Below are the code and all the weights of a small trained network. Each question names an input and a target symbol and asks about switching units off, where a switched-off unit gives its printed mean instead of its output.

import numpy as np


def w(rows, s, z=0):
    codes = np.array(rows[::2]) - 128.0
    scale = np.full(codes.shape[1], s)
    scale[-1] = z or s
    return codes * scale


def f(y):
    return np.maximum(y, 0)


def softmax(a):
    e = np.exp(a - a.max(-1, keepdims=True))
    return e / e.sum(-1, keepdims=True)


def log_softmax(a):
    a = a - a.max(-1, keepdims=True)
    return a - np.log(np.exp(a).sum(-1, keepdims=True))


def net(x, mask):
    ids = ['ΓΔΛΞΦΨΩαβεζημπστ'.index(c) for c in x.split()]
    T = len(ids)
    res = E[ids] + P[:T]
    u = 0
    for l in range(2):
        r = res
        for j in range(3):
            rows = slice(2 * j, 2 * j + 2)
            q, k, v = (r @ M[l][rows].T for M in (Q, K, V))
            z = softmax(np.where(np.tri(T) > 0, q @ k.T / 2**0.5, -1e9)) @ v
            o = O[l][rows]
            res = res + np.where(mask[u + j], z, o[:, -1]) @ o[:, :-1]
        u += 3
        y = f(res @ A[l][:, :-1].T + A[l][:, -1])
        res = res + np.where(mask[u : u + 12], y, B[l][:, -1]) @ B[l][:, :-1]
        u += 12
    return log_softmax(res[-1] @ U[:, :-1].T + U[:, -1])


Q, K, V, O, A, B = {}, {}, {}, {}, {}, {}
E = w([
[168,159,141],'Γ',
[196,99,205],'Δ',
[181,127,138],'Λ',
[202,76,150],'Ξ',
[32,115,119],'Φ',
[106,132,16],'Ψ',
[190,105,146],'Ω',
[167,69,32],'α',
[105,221,165],'β',
[58,157,212],'ε',
[70,174,51],'ζ',
[1,126,111],'η',
[160,120,122],'μ',
[52,160,212],'π',
[131,38,136],'σ',
[128,151,166],'τ',
],0.02)
P = w([
[255,181,134],'0',
[104,144,139],'1',
[108,140,139],'2',
[110,137,143],'3',
[113,133,147],'4',
[115,129,151],'5',
[120,129,152],'6',
[118,125,156],'7',
[120,123,164],'8',
[119,125,160],'9',
[121,119,168],'10',
[122,120,167],'11',
],0.0099)
Q[0] = w([
[110,119,141],'0.h0',
[169,135,152],'0.h0',
[90,140,153],'0.h1',
[120,192,138],'0.h1',
[149,177,150],'0.h2',
[117,197,245],'0.h2',
],0.012)
K[0] = w([
[122,120,176],'0.h0',
[70,82,58],'0.h0',
[7,120,126],'0.h1',
[204,24,87],'0.h1',
[167,224,2],'0.h2',
[249,220,84],'0.h2',
],0.0085)
V[0] = w([
[103,253,105],'0.h0',
[190,67,194],'0.h0',
[39,72,153],'0.h1',
[250,158,107],'0.h1',
[210,148,203],'0.h2',
[156,241,85],'0.h2',
],0.0077)
O[0] = w([
[155,115,253,196],'0.h0',
[194,139,245,153],'0.h0',
[67,205,179,162],'0.h1',
[68,195,112,64],'0.h1',
[75,73,104,252],'0.h2',
[64,91,25,217],'0.h2',
],0.0053,0.0036)
A[0] = w([
[182,88,141,129],'0.n0',
[167,168,111,152],'0.n1',
[108,146,184,82],'0.n2',
[174,111,93,129],'0.n3',
[89,98,119,1],'0.n4',
[188,149,191,140],'0.n5',
[85,106,132,36],'0.n6',
[197,200,156,63],'0.n7',
[122,43,105,90],'0.n8',
[185,178,56,115],'0.n9',
[47,74,127,184],'0.n10',
[114,137,248,116],'0.n11',
],0.011,0.0035)
B[0] = w([
[125,138,253,165],'0.n0',
[54,72,162,145],'0.n1',
[206,100,10,184],'0.n2',
[247,96,52,153],'0.n3',
[181,55,110,137],'0.n4',
[61,125,14,178],'0.n5',
[107,70,53,151],'0.n6',
[132,83,253,145],'0.n7',
[103,208,176,150],'0.n8',
[11,50,69,156],'0.n9',
[180,77,240,211],'0.n10',
[209,188,19,254],'0.n11',
],0.0055,0.0086)
Q[1] = w([
[212,184,157],'1.h0',
[135,41,106],'1.h0',
[58,109,131],'1.h1',
[84,44,173],'1.h1',
[77,42,254],'1.h2',
[239,34,119],'1.h2',
],0.0087)
K[1] = w([
[135,196,2],'1.h0',
[2,252,217],'1.h0',
[12,158,166],'1.h1',
[141,94,210],'1.h1',
[114,99,250],'1.h2',
[153,146,64],'1.h2',
],0.0077)
V[1] = w([
[58,130,125],'1.h0',
[125,114,154],'1.h0',
[149,67,216],'1.h1',
[234,180,82],'1.h1',
[147,254,148],'1.h2',
[196,107,148],'1.h2',
],0.0079)
O[1] = w([
[155,137,81,73],'1.h0',
[110,2,117,109],'1.h0',
[26,95,48,128],'1.h1',
[239,193,74,238],'1.h1',
[109,123,32,5],'1.h2',
[131,93,206,188],'1.h2',
],0.0067,0.002)
A[1] = w([
[92,183,255,255],'1.n0',
[45,58,90,102],'1.n1',
[192,20,169,118],'1.n2',
[48,63,231,213],'1.n3',
[178,70,186,49],'1.n4',
[142,60,65,69],'1.n5',
[238,171,146,94],'1.n6',
[156,222,228,151],'1.n7',
[82,216,20,196],'1.n8',
[204,111,157,85],'1.n9',
[161,152,43,110],'1.n10',
[27,129,173,163],'1.n11',
],0.0093,0.0037)
B[1] = w([
[207,79,187,234],'1.n0',
[182,100,2,176],'1.n1',
[80,152,168,247],'1.n2',
[93,106,195,254],'1.n3',
[41,185,102,185],'1.n4',
[226,93,159,154],'1.n5',
[70,87,54,245],'1.n6',
[220,172,139,209],'1.n7',
[41,215,141,210],'1.n8',
[142,164,131,195],'1.n9',
[102,93,63,192],'1.n10',
[76,102,107,184],'1.n11',
],0.0082,0.0055)
U = w([
[61,44,131,70],'Γ',
[115,111,125,124],'Δ',
[87,159,218,44],'Λ',
[187,30,78,172],'Ξ',
[17,192,133,140],'Φ',
[181,147,156,50],'Ψ',
[120,112,140,107],'Ω',
[194,138,141,66],'α',
[64,65,142,89],'β',
[93,115,46,176],'ε',
[152,124,139,92],'ζ',
[107,150,110,105],'η',
[120,120,136,197],'μ',
[122,170,86,138],'π',
[95,248,171,94],'σ',
[136,111,144,254],'τ',
],0.011,0.0053)

Each question gives the input, a string of symbols that net reads in full, and the target symbol t.
The units are the heads (2 rows each of Q, K, V and O) and the neurons (one row each of A and B). Each row of codes is followed by its name. A weight is (code - 128) times the scale printed after its matrix; where a second scale follows, it is the last column's (O, A, B and U).
mask holds one flag per unit, layer by layer, with each layer's heads first. A switched-off unit (its flag False) gives its mean, the last column of its rows in O or B, instead of its output. The means were averaged over made-up inputs and are rounded, as every weight is.
A unit's drop is (log p(t) with every unit on - log p(t) with that unit switched off) / (log p(t) with every unit on - log p(t) with every unit switched off).
The circuit of an input: a set's keep is (log p(t) with only the set's units on - log p(t) with every unit switched off) / (log p(t) with every unit on - log p(t) with every unit switched off). Starting from the 12 units with the biggest drops (on a tie, the unit counted first), units are removed one at a time, each time the one whose removal leaves the highest keep (on an exact tie, the one counted first), for as long as the keep stays at least 0.8.
units of the circuit, in order: the units of the circuit, biggest drop first
unit that matters most: the unit with the biggest drop
k most important neurons: the k neurons with the biggest drops, biggest first
k most important neurons of layer l: the k neurons of layer l with the biggest drops, biggest first
drop when u is switched off: that unit's drop, to one decimal
input α Φ τ Ψ ε τ Γ ε Φ Φ π, target α: unit that matters most => 0.n11
input β η τ π, target Γ: units of the circuit, in order => (0.h2 0.n10 1.h1)
input β ζ α Ω Ξ Ψ ε Γ α π β π, target Γ: units of the circuit, in order => (0.h2 1.h1 0.n10)
input Ξ β η, target β: units of the circuit, in order => (0.n10 1.h1)
input ε τ π η, target Γ: units of the circuit, in order => (0.n10 1.h1)
input ε τ Φ Ω π, target ε: 3 most important neurons => (0.n11 0.n2 1.n6)
input ε Ξ ε, target ε: 2 most important neurons of layer 0 => (0.n11 0.n2)
input Ω Ψ σ, target Λ: units of the circuit, in order => (0.h2 1.h2 1.n2)
input α τ Δ, target α: 2 most important neurons => (1.n7 1.n0)
input η ε τ η Γ μ ζ, target Φ: 2 most important neurons => (1.n8 0.n10)
input α π Ξ Δ, target α: 3 most important neurons => (1.n7 0.n3 1.n0)
input τ β η η, target Γ: 2 most important neurons of layer 1 => (1.n3 1.n11)
input ε π τ, target ε: 2 most important neurons => (0.n11 1.n6)
input Λ η τ α Δ Δ, target Λ: unit that matters most => 0.h2
input Γ ζ α ε Ψ η τ, target Γ: 2 most important neurons of layer 0 => (0.n11 0.n10)
input α ζ Ω τ, target α: 4 most important neurons => (1.n7 0.n9 1.n0 0.n3)
input π Ψ σ α ε Ψ η π ε, target π: 2 most important neurons => (0.n11 0.n2)
input ε α Γ τ Λ μ τ β Ψ σ, target Λ: 2 most important neurons of layer 0 => (0.n0 0.n2)
input ε Ω π, target ε: drop when 0.n11 is switched off => 1.1
input τ Γ α Ω Λ ζ, target Φ: units of the circuit, in order => (1.n8)
input α τ β π β ε, target α: drop when 0.h1 is switched off => 0.2
input ε Λ Λ τ Λ η τ ε, target ε: drop when 1.n6 is switched off => 0.2
